Here is a tiny trained network, its code and every weight. The questions are about switching its units off for an input and a class, where a switched-off unit gives its printed mean instead of its output.

import numpy as np


def w(rows, s, z=0):
    codes = np.array(rows[::2]) - 128.0
    scale = np.full(codes.shape[1], s)
    scale[-1] = z or s
    return codes * scale


def f(y):
    return np.maximum(y, 0)


def log_softmax(a):
    a = a - a.max(-1, keepdims=True)
    return a - np.log(np.exp(a).sum(-1, keepdims=True))


def net(x, mask):
    res = np.array(x, float).reshape(1, 6) / 4 @ E
    y = f(res @ A[0][:, :-1].T + A[0][:, -1])
    res = res + np.where(mask, y, B[0][:, -1]) @ B[0][:, :-1]
    return log_softmax(res[-1] @ U[:, :-1].T + U[:, -1])


A, B = {}, {}
E = w([
[128,128,127,125],'x0',
[210,237,56,222],'x1',
[121,124,10,37],'x2',
[128,126,131,124],'x3',
[252,91,171,72],'x4',
[104,233,171,76],'x5',
],0.0045)
A[0] = w([
[203,117,122,92,89],'n1',
[181,130,148,101,75],'n2',
[85,88,84,180,79],'n3',
[68,97,167,81,58],'n4',
[101,254,191,56,104],'n5',
[31,122,130,135,110],'n6',
[138,145,98,149,254],'n7',
[202,166,159,72,142],'n8',
[166,140,108,173,101],'n9',
[119,198,122,60,99],'n10',
[147,14,65,198,97],'n11',
[65,174,67,194,96],'n12',
[84,92,157,74,45],'n13',
[170,219,108,160,63],'n14',
[137,166,140,150,104],'n15',
[231,95,108,113,158],'n16',
[67,137,121,162,70],'n17',
[122,183,143,94,80],'n18',
[237,107,185,75,54],'n19',
[136,145,187,188,87],'n20',
[126,101,218,218,75],'n21',
[84,162,126,137,90],'n22',
[158,160,105,158,61],'n23',
[116,69,192,96,112],'n24',
[177,168,90,155,58],'n25',
[168,125,75,181,84],'n26',
[139,91,21,72,93],'n27',
[140,137,9,54,73],'n28',
[162,123,189,165,98],'n29',
],0.0099,0.0059)
B[0] = w([
[101,152,78,166,160],'n1',
[100,141,95,152,141],'n2',
[120,105,92,191,153],'n3',
[155,148,59,91,160],'n4',
[197,46,145,224,188],'n5',
[63,137,78,122,171],'n6',
[85,53,205,5,253],'n7',
[70,113,129,136,190],'n8',
[147,136,97,103,155],'n9',
[166,115,144,177,164],'n10',
[203,54,125,242,191],'n11',
[42,144,77,149,184],'n12',
[159,145,58,85,153],'n13',
[155,121,64,84,171],'n14',
[151,133,114,128,145],'n15',
[64,113,106,142,209],'n16',
[97,161,88,153,144],'n17',
[162,116,117,183,140],'n18',
[52,143,57,166,173],'n19',
[159,189,150,136,158],'n20',
[171,212,171,130,177],'n21',
[114,129,99,172,142],'n22',
[140,134,85,94,141],'n23',
[132,117,95,53,187],'n24',
[146,143,80,82,151],'n25',
[164,110,91,110,156],'n26',
[165,199,177,145,194],'n27',
[165,224,180,142,195],'n28',
[130,179,150,135,158],'n29',
],0.027,0.0059)
U = w([
[239,101,2,31,67],'0',
[21,138,83,204,65],'1',
[207,255,200,166,122],'2',
[217,13,127,205,100],'3',
[121,72,151,95,254],'4',
[129,73,141,102,240],'5',
[121,85,195,91,30],'6',
],0.0073,0.0096)

Each question gives the input, the list of numbers given to net, and the class t.
The units are the neurons (one row each of A and B). Each row of codes is followed by its name. A weight is (code - 128) times the scale printed after its matrix; where a second scale follows, it is the last column's (A, B and U).
mask holds one flag per neuron, in row order. A switched-off neuron (its flag False) gives its mean, the last column of its row in B, instead of its output. The means were averaged over made-up inputs and are rounded, as every weight is.
A unit's drop is (log p(t) with every unit on - log p(t) with that unit switched off) / (log p(t) with every unit on - log p(t) with every unit switched off).
The circuit of an input: a set's keep is (log p(t) with only the set's units on - log p(t) with every unit switched off) / (log p(t) with every unit on - log p(t) with every unit switched off). Starting from the 12 units with the biggest drops (on a tie, the unit counted first), units are removed one at a time, each time the one whose removal leaves the highest keep (on an exact tie, the one counted first), for as long as the keep stays at least 0.8.
units of the circuit, in order: the units of the circuit, biggest drop first
most important unit: the unit with the biggest drop
top k neurons: the k neurons with the biggest drops, biggest first
drop of u: that unit's drop, to one decimal
input [-8,8,-2,-2,-2,3], class 0: most important unit : n14
input [5,-8,3,-7,4,-7], class 0: top 4 neurons : (n24, n13, n4, n5)
input [-1,-5,-3,4,3,-2], class 0: units of the circuit, in order : (n24, n7)
input [6,1,3,1,7,-4], class 1: units of the circuit, in order : (n19, n16)
input [0,-5,-6,5,3,2], class 2: top 3 neurons : (n21, n7, n29)
input [4,8,1,4,-4,6], class 0: top 2 neurons : (n14, n25)
input [4,3,-5,5,-2,-2], class 2: top 2 neurons : (n21, n20)
input [4,-7,2,1,-4,3], class 0: units of the circuit, in order : (n4, n13)
input [-3,-8,2,-5,-7,4], class 0: top 2 neurons : (n4, n13)
input [-5,-5,-7,5,1,-5], class 2: top 2 neurons : (n21, n7)
input [-7,7,-6,-5,8,6], class 1: top 2 neurons : (n19, n8)
input [-5,-5,4,-4,2,-1], class 0: units of the circuit, in order : (n13, n24)
input [4,-4,0,1,5,4], class 1: top 2 neurons : (n19, n7)
input [-4,3,-8,2,-7,0], class 2: top 2 neurons : (n21, n20)
input [6,-3,8,-8,-6,1], class 2: units of the circuit, in order : (n28)
input [4,-5,5,-4,-4,0], class 0: top 2 neurons : (n4, n13)
input [0,3,-6,-3,8,-4], class 1: top 2 neurons : (n19, n16)
input [2,1,6,-1,7,-6], class 1: top 2 neurons : (n16, n19)
input [2,-7,6,-3,-8,-2], class 1: top 3 neurons : (n6, n3, n14)
input [-4,2,-6,0,2,8], class 3: most important unit : n5
input [6,4,-7,-6,7,-3], class 1: top 3 neurons : (n19, n16, n28)
input [3,1,-8,-2,6,4], class 2: top 3 neurons : (n21, n20, n29)
input [0,-7,-1,8,3,8], class 3: drop of n7 : 0.2
input [-1,-1,-8,-5,0,6], class 2: drop of n19 : 0.0
input [-6,2,-1,4,-5,6], class 3: drop of n8 : 0.1
input [8,-4,5,3,8,4], class 1: drop of n19 : 0.2
input [2,-7,-5,3,0,8], class 3: units of the circuit, in order : (n5)
